(in the rows, 128 means zero)
[172 155 145 124 134  87 151 121 140 166  95 122 134 117  80 113 127 104
 128 149 111 163 141 140  71 104 149 141 139 141 133 198 164 171 107 141
  97 153  62 112 157 111 108  95 115 118 154 130 145 119 158]
10
[ 80  61  98 134 129 137 124 157 136 105  50 116 104  88 200 129 144 175
 186 105 112 109 152  96 110  66 144 160 100 141 174 153 150 138 127 103
 107 181 156 138 120 110 141 101 147 116 198 145 142  86 136]
2
[ 79  94  60 177 142  98 130 143 117  85 169  75 146 158 175 122 115 131
 213 112 183  95  98 109 169 135 118 108 115  98 152 104  95 167  96 150
 145 100 155 106 145 200  82 115 119 139 145 117 102  73 110]
6
[145 121 119 127 128 128  95 118 140 225 147 157 148 126 114 107 134 136
 147 145  86 108 121 161  72 102 123 154 129 108 118 169 111 154  85 137
 112 117 126 133 161 158  76  85 137 179 157 147  93 179  67]
9
[172 152 108 102 114  78 144  95 114 166 205  94 117 112 180 152  71 132
 157 134 145 154 145 138 131  83 159 106 124  70 131  82 116 134  79 162
 180 119  86 115 152 149 113  69 155 162  86 101 155 145 126]
3
[160  85 165 110 110 132 118 126 178 103  97 171 139 128 120 110 145 110
 142 113 120 120 107 131 169 180 121 121 148 132  93  49 135 138 152 147
 142 156 123  83  84 185 185 196 149 112 155 131  84 122 117]
2
[129 115 160 144 105 109  84 113 115  93 145 134 109 101 155  96 177 113
 128 177  99 110 127 113 113  73 187 177 115  85 123  85 146 110 142 141
 135 112 154 100 119 145 154 154 126 114 125  92 184 126 125]
1
[ 96 116 168 155 134 113  74 131 134 185 120 154 192 109 178  97 158 124
 142 130  81 126 141 139  93  66 140 114 142 118 106 123 130 108 115 112
 108 106 123 119 150 130 129 126 138 171 140 127 129 111  72]
10
[153 116  78 181 143 188 115 134 107 158 111 119 148 126 100 127 146 157
 144 113  62 104  98 114 174 113 113 154  74 199 112 132 133 158 163 101
 159 144 122 159  83  96 132 145 105 112 131 138 111 105 132]
0
[143 139 141 145 152 174 129 121 167 141 140 129 135 127 151  83 101 144
 113 146  95 129  94 168 192  74 113 149 134 146 115 175 146 108 160  94
 124 166 137 126 123 167  70 132 142 166 203 109 123 125 110]
3
[153  90  83 142 124 140 141 165 157  72  95 105 116 118 101  81  74 174
 169 134 123 100 158 158 161 134 109  88 107 147 166 180 156 190 131 125
 164 151 157 167 137 126  79  84 135 148 138 134 124  76 158]
7
[125  99 162 115 122 109 109 109 122 134 111 141  60 104  89 116 150  88
 134 112 114  91 113 168  56 147 123 160 144 102 117 146 168  98  99 114
 111 127 151 117 145 134 129 110 112 102 131 157 102 128 106]
6
[107  77  94  89  80 118 128  91  97 111 119 125  61 111 130  81 156 139
 168  94 100  93 107  79 140  96 102 145  63 104 153 152 104 189 116 144
 126 142 173 139 116 131 132 175 157  62 135 141 159 139 125]
0
[ 75  94  52 100 134 160 111 152  92 128 137 133 142 128 120 124 146  97
 138 134 101 137  88  91 167  90 139 153 153 157  86 139 180 139 122 114
 158 112 111 118 160 155 107 131 121 179 113  84 120 106 137]
10
[113  87 100 171 127 132 137 115 113 105 104 121 172 146 120 114 114 168
 145 146 156 132 135  84 154  78 120 106 100  80 188 125 118 138 158 121
 126  84 166 159 117 123 109 128 158 192  86  90 110 134 155]
7
[118 101  70  97 106 143 142 159 101 148 124 108  91 112 107 166 169 151
 165 156 163 113 111 104 136 145  93 154 149 123 109 151 147 128  98 165
 125 137 170 136 141 120 102 122 156 188  98 119 134  50 114]
5
[ 98 146 125 196 134 164 113 170 103 121 119 141 163 142 133 147 161  92
 131 111 125 136 103  77 194 134  70  89  92 130 104  98 160 135 156 136
 149 161  95 164 137 105 133 174 209 146 169 152 117  92 130]
3
[116 176 141  57  88 143 143 155 125 108 113  98 120 124 174 128 146 109
 166 144 108 157 109 140 117 120 115 147 104 167 103 175 109 149 119 137
 110 133  88 133 153 106  90 122 132  36 140 134 166  55 173]
11
[160 123 102 108 146  84 123 119 136  83 142 142  98 129 108 115 126  96
 107 138 107 139 145 128 103 133 158  72  90 114 134  85 143 130 125 152
 167 137 138 129 161 110 147 122 188 143 105 128 163 152 129]
1
[144 142  96 122 136  95 150 102 141 143 151 124 142 116 142 112 118  59
  74 154 111 144  92 121 137  43 176 186 177 112  78  98 172 147 130 142
 136 107 100 138 160 131 126 138 114 157 177  98 124  99 119]
10
[171 139 119  91 123  98 131 110 116  73  98 127 130 153 117  82  95 105
 112  99  91 195  94 131 121 164 162  69 122 111 157 119 107 113 133 118
 158 111 141 119 147 108 166 133 133  94  60 127  97 128 160]
1
[113 122 130  70  83  81 114 144 172 106 168 113  79 136 112 138 170 116
 125 143 145  98 168 170 141 163 111  76  99 167 153  65  99 170 134 171
 178 145 142  97 123 167 115 140 218 135  68 124 128  82 127]
2
[ 92 153  88  92 159 118 107 106 134 167 163 141 101 121  82 138 184  98
 163 111 115 116  70 152 127 158  83 143 132 129  93 151 147 163 127 120
 114 142 177  96 111 124 124 146 102 112 124 124 150 124 105]
5
[ 63  91 152  72  94 153 135 116 156 121 125 123 115  95 198 145 154  85
 179 125 159  69 150 127 142 122 108  93 143 118 126  71 131 162 130 126
 189 139 148 123 111 105 176 174 112  75 113 132 124  41 135]
0
[134  95 136 137 126 127  88 119  91 183 150 141  92 151  89 136 127 162
 186  95 112 145 130 135 163 182 112  97  89 117 137 117 164 161  97 166
 160 122 123 156 152 126 122 136 150 137  92 137  73  77 133]
10
[ 82  95 218 115 166 153 143 124 129 110 127 119 159 110 152  87 198  97
 108 150 118 100 130 148 149 109  99 214 162 101 156  63 124  79 123 145
 172 113 108 104  87 153  81 107 137 146 148  88  85  85 120]
11
[129 144 120 170 123 104 137 182 130 148  79  89 181 151 150 121  79 107
 128 158 151 117  85 136  86  53 105  64 122 100 130 154  86  91 153 145
 166  84 165 148 148  83 186  98 106 154 109 116 120 120 106]
3
[ 67  90  39 131 137  90 100 112 100  96 130 117  93 128 130 108 111 122
 149 124 107 160  62  84 137 103 155 111 111 173 117 165 132 139 164 113
 143  74 175 153 153 156 105 118 129 118 127  96 134 100 129]
1
[168 141 106  73  76 128 155  52 140 120 152 137 125  97 130 182 136 138
 127 112 138 155 175 128 103  80 160  93 128  64  98  70 135 140 121 135
 163  86 117 155 163 116 149 105 171 103  79 119 109 147 134]
4
[181 148  97 144 113 122 108 125 110  80 121 164 149 121 128 152 129 124
  70 147 158 118 114 115 142 123 150  49 153 116  72 134  86 141 110 142
 186 107 163 126 186 151 131 148 106 121 174 170 108 173  76]
1
[183 120  35 103  98 142 142 115 120 162  96 126 131  89 102 136  96 148
 108 102 169 157 166  89 133 104 127 134 138 177  98 132 143 192 135 123
 134 120 141 189 149 104  87 103 185 146 156 148 125 146 150]
7
[153 113  92  97 146 109 104 105 116 182 137 136 144 151 109 132 119 150
 139 134 116 146 127 110 120 129 145 138 171 163  97 106 151 139 113  94
 144  68 109 120 171 121 105 132  95 157  74 111 103 136 121]
10
[126 114 137 130 111 105 135 159 145 171  96 123 143 131 102 115  93 143
 166 107  90 187 140 121 153 106 109 112 127  95  97 107 145 178 132 166
  89  93 112 172 132 147  58  76 176 116 122 129 106 146 153]
11
[ 61 111 127 156  96 123 103 143  67 148 145 121  97 124 144 107  84 143
 171 130 146 113 134  85 157  90  99 125 102 112 126 119 124 117  94 161
 183  88 123 177 145 112 109 148 129 120  84  96  97  47 165]
3
[ 29 129  82 123 142 173 162 167 120 166 204  95 113  90 123 121 141 126
 135 127 159 148  73 119 143  75 133 175 156 140 122 201 128  82 150 126
 102 118  99 200 138 157 133 144 144 153 137  99 164  71 137]
8
[123 129 134 140 155 124 140 128 134 174 145  97 123 113 132  89 147 110
 152 165 124 138 150  85 120  58 141 147 154 112 107  98  79 113 119 135
 141  82 141 136 119 114 113 112  85  84 123 102 192 118 114]
6
[ 89 113 131 106 160 146  72  67 143 131 180 118  88 103 174 140 130 162
 149 135 138 132 171 185 146 101 123 152 141 149 125 139 129 124 133 110
 123  53 186 135 139 176 112  87 119 154  86 119 177 139 100]
0
[161 120 119  78  84 140  88 128 112 115 165 116 123 110 153 139 112 161
 160 130 166 137 118 152 152 158 178  86 154  61  81  93 114 126 117 119
 130 123 146  92 123 137 146 101  99  53  42 118 167 177 109]
4
[ 73 146  81 137 120 136 119 146  66 159 152 105 144 142 112 139 152 100
 115 141 121 208  86 136 155  78 175 150 132 137 115 147 152 113 176 109
  80  93 177 140 151 110  96 103 135 139  87  81 137 125 119]
10
[137 115 106 133 129 105 184 144 130 107 109 153 175 105 175 121 112  98
  97 134 116 146 106 122 183  94 132 141 115  52 109  40 134 183 134 163
 169 163 148 103 110 123 151 114 141 166  97 112 121 117 119]
3
[164 125 110 114 156 100 137 143 105 158 113 124  47 114 125 137 134 139
 104 159  99 157 133 128 112  61 159 205 106  71 181 177 142 111 103 163
  94  79 152 130 114 113 123 107 101 144 100 125 225 148 157]
1
[156 134 153 141 105 116 134 133 143 120 124 104 184 117 121 122 131 120
  81 146  90 142  85 158 100 116 168 130 104  90  91 118 143 170 176 126
 129 127 138 149 160 120 134  76 205 129 108 141 121 150 139]
7
[ 97 110  75 134 142 150  85  97 114 159 131 135 133 111  94 122  82 171
 131 139 104 107 148  80 150 121 137 152 134 171  94 173 139 136  86 104
  90 130 100 120 123 157  95 119 104 163 147 115 112 123 166]
5
[ 78 112 195 134 116  92 153 144 137  76 128 105 164 112 145 115 126 100
 163 129 155  75 156 154  90 128 132 103 123 116 153  68 138 167 147 135
 154  99 106  88  88 112 155 142 142  83 110 102 145 116 169]
0
[170 150 126 176 107 109 133 122 112 172 106 178 177 143 108 107 118 108
 175 113  98 145 161  94 115 154  83  63 126  67  76 102 134 175  97 127
 147 102 119 139 157 116 137 158 121  96 112 149  70 123 122]
3
[104 110 146 136 155  94 176 128 129 159 112 131  58 140 115 120  93 100
  92 149 118 215 146 117 140  98 177 144 136 118 113  96  98  80 128 159
 127  98 180 134 149 109 119  66 122 100 106 105 132 101 131]
6
[135 138  34  83 136 165  99 117  65 132 110 146 186 118 121 139 121 118
 134  86 180 133 147 124 114 100 121 149 117 151 134 134 140  68 117 109
 101  92 162 153 141 114 220 157 120 146 163 112 110 126 103]
8
[149 125  92 116  94 140 100 135 107 119 128 105 100 116 111 145 157 123
 170 117 135 174 113 110 141 148 176 155 103 155  89 110 133 178 150 124
 118 177 141 113 158 130  96  95 131  51 113 144 143 135 135]
6
[115 101 131 132 134 136 144 219 157 149 142 113  88 127 146 131 123 155
 158 154 123 136 172 147 144  83 138 140 150 192 126  98 133  82 143 147
 162 122 119 160 112  96  82 106 173 159 126  80 165 107 106]
2
[113  97 144 134 112 133 122 121 145 134  51 139  95 107 188 107 135 129
 179  97  75 131 129 120 123 118  83 126 132 107  81 150 141 172  93 140
 132 135 168 136 110 134 120  69  97  91 170 148 104  97  97]
11
[116 103  86 118 119 157 147 185 125 154  78 130 139 119 143 150 123 149
 212 120 138  98 123 122 160 107 101 108 103 147 143 139 148 177 146 116
 115 120 151 129  98 100 154 183 111  83 168 148 166  74 172]
0
[118  90  89 100  64 148 103 105 145  93 136 163  85 108 180  77 135 126
 156 114 132 150 139 110 150 106 140  71 146 115 104 122  91 149 120 104
 164 132 151 120 131 172 115 175 165 134  47 122 143 106 154]
0
[170 130 131 137 144  71  98  57 153 180 116 176 137 146 100  83 134 129
 127 113  63 128 123 163  74  97 135 137  76  90 159  81 156 163 126  95
  99 136 151 141 100 107 137 142 187 129 119 132  87 171 143]
8
[111 102  68  85 129 115 127 145 152 162 152 157 134 147  54  77 137 121
 125  94 107 131 150 122 144 103 139 152  83 159 112 102 123 153 140 138
 138 176 139 103 126 154  99 133 159 124 119  75 105 181 103]
8
[186 103  55 147 105  94 141 149 122 125 167 148  75 126 169 111  94 157
 164 115 129 143 179 132 127 116 175 118  71 100 136 108 120 163 115 120
 181 143 116 138 140 108 109 126 139  97 107 119 166 103 160]
3
[126 119 130 150 113 133 146 126 117 148 104 133 116 147 146 155 126  53
 130 150 131 144 120 122 127 127 118 116 151  99  60 128 166 102 109 125
 143 125 155 132 141 124 119  90 134  76 184 119 104 132 101]
3
[150 127 120 154 114 165 143 144 144  83 138 111 102 134 147 132 142  83
  76 172 153 139 109 175 130 103 169 170 171  75 103 119 130  50 129 130
  97 132 200 143 107 101 145 116 120 139 145 118 151 144 106]
5
[156  73  80 153  88 135 130 159 135  73  72 136 135 151 161 117 103 159
 142 122 103 159 154  98 176  73 166  88 104  99 141  79  98 147 117 150
 182  99 188 158 133 124 106 116 132 116 119 126 102 149 140]
1
[ 88  92  94 142 138 136 100 163 110 182 154  97 132 115 119 173 164 132
 162 161 156  93  49 123  98  74 158 180 107  67 151 167 137 115 155 151
 110 127 128 142 138 131 140 102  95 163 130 121 158 116  98]
9
[137 144  90 132 123 137 146 153 113  95 149 108  95 103 126 104 168 120
 178 129 113 140  79 124 121  92 135 179 182 125 118 105 139 106 112 108
 135 133 127 135 151 151  88 155 137 127 145 149 131 124 136]
2
[103 134 129 159  98 137 141 155  90  85 128 118 146 153 166 135 143  54
 126 173  85 161  78 140 140  87 150 117 112  87  72 109  95  88 116 166
 121 125 186 137 126 132  96  91 148  95 133 105 100 147  54]
2
[119 133  54 148 180 145  96 129 151 122 178 117 109 107  64 139 168 115
 138 144 119  82 125 156 127 104 119 203  99 172  98 119 142 150 126 129
 142 130 105 118 106 180  72 140  74 134 109 133 145 116 150]
2
[ 98 127 145 123 100 127  67 125 119 143 159 126 131 150 121 167 135 155
 149 115  89 124 120 117 159 101 126 145 115 146 119 219 154 202 137 136
 114  55  58 157 186 170  50 145 109 125 145 132 100 114 119]
10
[163 148 115 107 108  72 127  82  98 137 154 138 150 127 107 101 119 113
 121 134  88 136  99 140 137 135 121  75 137  98 128  72 102 142 108 131
 143  88 123 114 105 127  98 108 178 125  68 113  98 163  89]
4
[109 104 119  79 130 159 127 127 142 175 107 137 122 102 156 110 150 128
 163 106 135 111 102 129 140 131 108 133 123  87 117 117 142 129 114 134
 140 179 147 118 130 103 164 133 148  93 124 131 110  70 119]
4
[179 115  71 154 162 159  91 119 117  99 105 118 146 139  99 171 146 179
 149 131 125 118 122 107 144 100 139 163 131 122 141 119 154 113 162  80
  97  85 160 138 123 109  78 147 101 163 157 152 122 142 136]
5
[ 65 123  58 127 157 110 149  39 126 158 112 155 139 106 117  42 153  61
 163 118 130 130 124  58 118  70  91 167 162 115 153 118 136 174  97 105
 144 126 144 125 100 166 109 173 118 152 155  84  49  43 166]
8
[ 64 104 191 133  93  88 102 107 164  90 133 132 127 153 162 120 141 140
 143 150 127 110 129  87 112  81 167 116 120  89 157  96 137 147 130 132
 136 109  83 102 150 159 150 141 186 128 152  91 142 121 179]
9
[ 91 124 115 120  75 162 115 109 140  94  63 167 136 113 138 120 169  86
 179  86 173 130 176  94 137 113  76 117 133 156 126 156 136 194 121 131
 133 136 122 139 134 123 166 193 123  54 168 140 112 106 164]
0
[161 178  87 115  85 146 157  76 129 172 148 125 160 135 134 122 134  85
 138 139 143 141 131 129 131 110 135 166 114 144  81  79 151 159 112 148
 117 162 114 114 116 108 142 132 182  94 159  75  86 135 131]
4
[117 133 110 141 125 116 112 200 155 103 147 131 103 140 108 134 121  95
 137 137 109 130 154 182 120 123 157 101 135 189  87 100 163 126 138 142
 208 110 137 135 162 111  86  95 130 114 121 101 126 118 122]
1
[ 86 100 198 173 136 129 137 165 124 120 168 139  86 135 198 131 169 167
 127  89 150  98 111 158 152 116 149 122 114  32 155 101 153  92 132 115
 111 167 171 116 119 112 150 146 197 131 169 117 171 147  94]
6
[ 86 113  79 125 138 157  99 142 109 133 186 102  93 142 148 110 134 151
 171 109 117  96  88 141 166 126 131 163 127  69 180 173 140 114 138  86
 100 108 165 158 130 152 115 168  75 149  83 129  97  61 106]
8
[126 121  64 138 146 147 130 158 145  75 134 129 158 128 133 154 112 111
 127 124 113 162 161  99 170  86 152  74 133 121 132  98 130  97 148 123
 131 117 112 146 125 112 124 119 166 196 144 115 156 128 133]
5
[104 101  94 128 133 113  71 133  96 179 119 110 164 139 119  89 118 119
 176 136 103  99 105  49 145  64 123 107 117 175 138  90  98 117 119 119
 175 119  82 131 148 120 121 151 167 131 139 114 113 131 140]
0
[129 122 114 116 127 135 125 160 126 139 133  88 127 103 145 117 161 106
 144 151 150  68  55 144  82  77 121 127 150  34 105 149 117  82  99 122
 125 142 129 121 130 141 127 124  87 116 129 150 160 121 129]
11
[117 110 108 120 131 135 119  60  93 107 170 110 167  92 120  68 122 128
 138 131 164 130 125  76 122 145 131 151 139 121 154  57  75 104 102 145
 140 145  95 180 122 117 225 160 127 129  61 113  92 152 125]
2
[102 118 107 123 154 153 116 154 140 180 135 118 177 113 108  55 157 182
 134 179 140 105  95 117 138 112 117 160 177 122 104 204  89 159 133  94
 114 103 130 137 172 153  92 123 113  79 129 120 134 119 133]
4
[ 76  78 111 137 116 155  74 143 101 127  95 130 160 121 123 126 158 121
 111 184  84 133 120 114 157  83 179 128  80 167 131 107 111  72 134 124
 149 164 169 155 139 104 158  93 128  87 122 113 123 129 116]
1
[141 104 105 135 112 163  69 119 150 129  57 145  71 138 152 192 167 156
 128 130 141  99 159 147 152 128  98 204 111 209 123 164 176 154 127 121
 118 125 155 146 110 137 116 144 115 114 179 146  90  52 137]
2
[145 123  79 151 151 132 164 155 127 125 113 135 141 103 158 130 119 121
  63 152 121 151 156 138 143  42 187 158 134  56 148 121 115 163 137 119
 157 131 194 146 181 102  76  51 136 173 151 154 120 161 119]
7
[ 69 122 165 124 155 143 147 129 105 173 116 123 144 119 124 136 139 140
 141 159 127 127 124  95 163 139  79 155 126 131 152 124 125 152 122 164
 103 139 124 186 107  69 166 138 126 117  97 115 111 105 114]
2
[ 99 117 118  76 115  79 121 111 132 130 200 105 102 118 102 149 165 109
 174 124 114 130 157 150 170 115 144 121 108 136 141  33 143 109 115 144
 161 155  94 103 108 124 115 117 139  93  16  82 188 102 122]
0
[ 81 151 161 126 120 165 119 100 130 181 151  94 124 162 102 114 164 109
 202 160  91 111  72 142  97 142  86 135 122 174 140 147 150 104 128 105
 102 112 129 144 113 120 126 145 150 112 156 110 114  88 133]
9
[139  91  16 108 139 163 119 157 129 112 144 154 133 106 130 127 107 118
 115  83 173 129 134 112 155 136 142 129 123 168  75 150 116 144  96 143
 178 164  90 119 185 193 110 117 153 177 161 132 101  95 128]
6
[107 117 104  51 105 165 125 121 107 127 136 127 125  90  66  79 141 146
 128 137 162  66 125 110 133 173  87  95  97 147 111 148 130 134  93 128
 124 210 100 143 152 103 104 177 189  73 108 143 120  69 152]
4
[147  43  96  90 125 136 136 148 147 141 125 122 128 126 149  98 110 155
 213 101 145 107 158 128  98 173 127  92 100 171 139  99  88 127 125 117
 145 129 145 150 119 102 156 118 139  78 139 130 148 142  89]
6
[ 98  95  90 135 122 151 112 143 125 178 120 124 118 137 129 152 125 161
 218 112 156 129 139 114  99 154 130 121  72 156 136 114 139 165 119 159
 161 141 135 143 148 109 173 104 145 129 138 127 105  62 158]
9
[105  91  46 124 138 182 125 156 120 118 158  81  74 127  64  98 160  84
 104 117 107  57 113 142 115 141 119 165  90 158 141 119 118 128 151 113
 155 178 187 137  98 127 104 124 118 132 112 143  80 169  93]
2
[158 100  84 104 181  96  97 109 159 107 102 108 108 149 122 156 136 117
  97 126 139  82 118  87 163 117 108 107 109 132 145  70 125 167 138 125
 171 108 112 132  88 121 108 166 133 112 125 152 138  94 159]
2
[141 125 120 111 157 108 116 132 117 205  95 158 157 110 113  86 132 154
  57 142  97 126 110  98 147  67 132 149 136  65 150 182 101 103 133 130
 117  87 101 142 152 114 173 146 134 143 115 117 115  61 131]
4
[122 103 113 144 124 156 113 138 101 130  71 134 157  96 107 116 156 124
 140 118 125  94  72  95 114  97 123 127 149 136 110 124 166 151 134 100
 154 123 114 102 104 131 145 183  97 152 136 145 108  76 181]
10
[129  63  88 130 102 127 122 168  75 113 124 138  84 129 159 100 105 195
 161 121 126 144 145 128 162 111 156  73 105 105 158 176 125 137 101 129
 156 103 165 174 141  97 120 125 131 117 110 111 161  73 133]
10
[ 90  82 137 148 103 163 120 131 134  69 154 142  91 109 159  52 138 144
 156 116 140 125 179 122 113 143 150 180 111 178  95  75 118 153 137 127
 157 144 146 116 124 128 141 145 162 105  77  98 156 165 149]
0
[174 123  84  56 143 153 146 119 105 150 106  93 168  99 125  94 126 118
 160 134 128 123  68 120 135 133  79 137 188  76  81 127 117  78  94 120
  82 123 152 135 120 138 106 123  61 133  93 143 130 107  66]
11
[113 103  94  95 106 162 129 153 129  98 141 115  95 130 114 114 171  78
 101  78 118 161 122  79 156 160 140  76 113 129 121 115 123 159 190 130
 201 110 125 159 111 113 139 166 178  86  83 110 132 103 159]
1
[ 37 126 134 138 150 107 146 167 118 156 168  62  52 134 128 120 130  78
 148 142 130  92  83 144  82 145 114 154 136  93 156 151 141 139 138 143
 119 106 159 108 122 105  91  59 131 130  73 119 123 143 100]
4
[192 112 138 113 111 101 130 133 129 170 103 129 124 142 123  70 136 128
 188 128 131 119 135 108 117  92 116 128 151   7 188 150 146 151  79 140
 115 153 119 169 132 103 112 152 148 100 152 127 103 112 125]
8
[143 116 147 129 155 149 162  72 148 115  93 152 196 137 143 111 170 109
 190 107  93 126  71 141 128 155  79 121 100  81 135 173 139 148 133 109
  76 144 115  96  93 189 159 146 129  89 252 134  90 126 126]
11
[150 110 122 128 113 129  86 139  98 198  95 132 134 134  95 110 127 107
 112 132  94 143 165 108  83  64 139 129 107 105  93 104 147 128 118 156
 116  77 156 130 137 107  94 114 158 180  81 116 118 153 119]
10
[126  92  91  90 138 165 112  99 128 184 109 126 160  84 111  86 128 113
 135 151 108 144 145 113 141  92 123 159 140 144 120 138 123 114 110 118
 140 115 138 179 135 130 158  91 137 116 143 124 143 108 148]
7
[125 134  67 195 126 105 139 180 153 125 162 140 142 164 142 196 141 118
 130 113 124 185 114 133 169 120 162  66 143 131  81 106 120 163 158 132
 125  84 136 118 175 172  86 119 127 177 132 162 132 152  74]
10
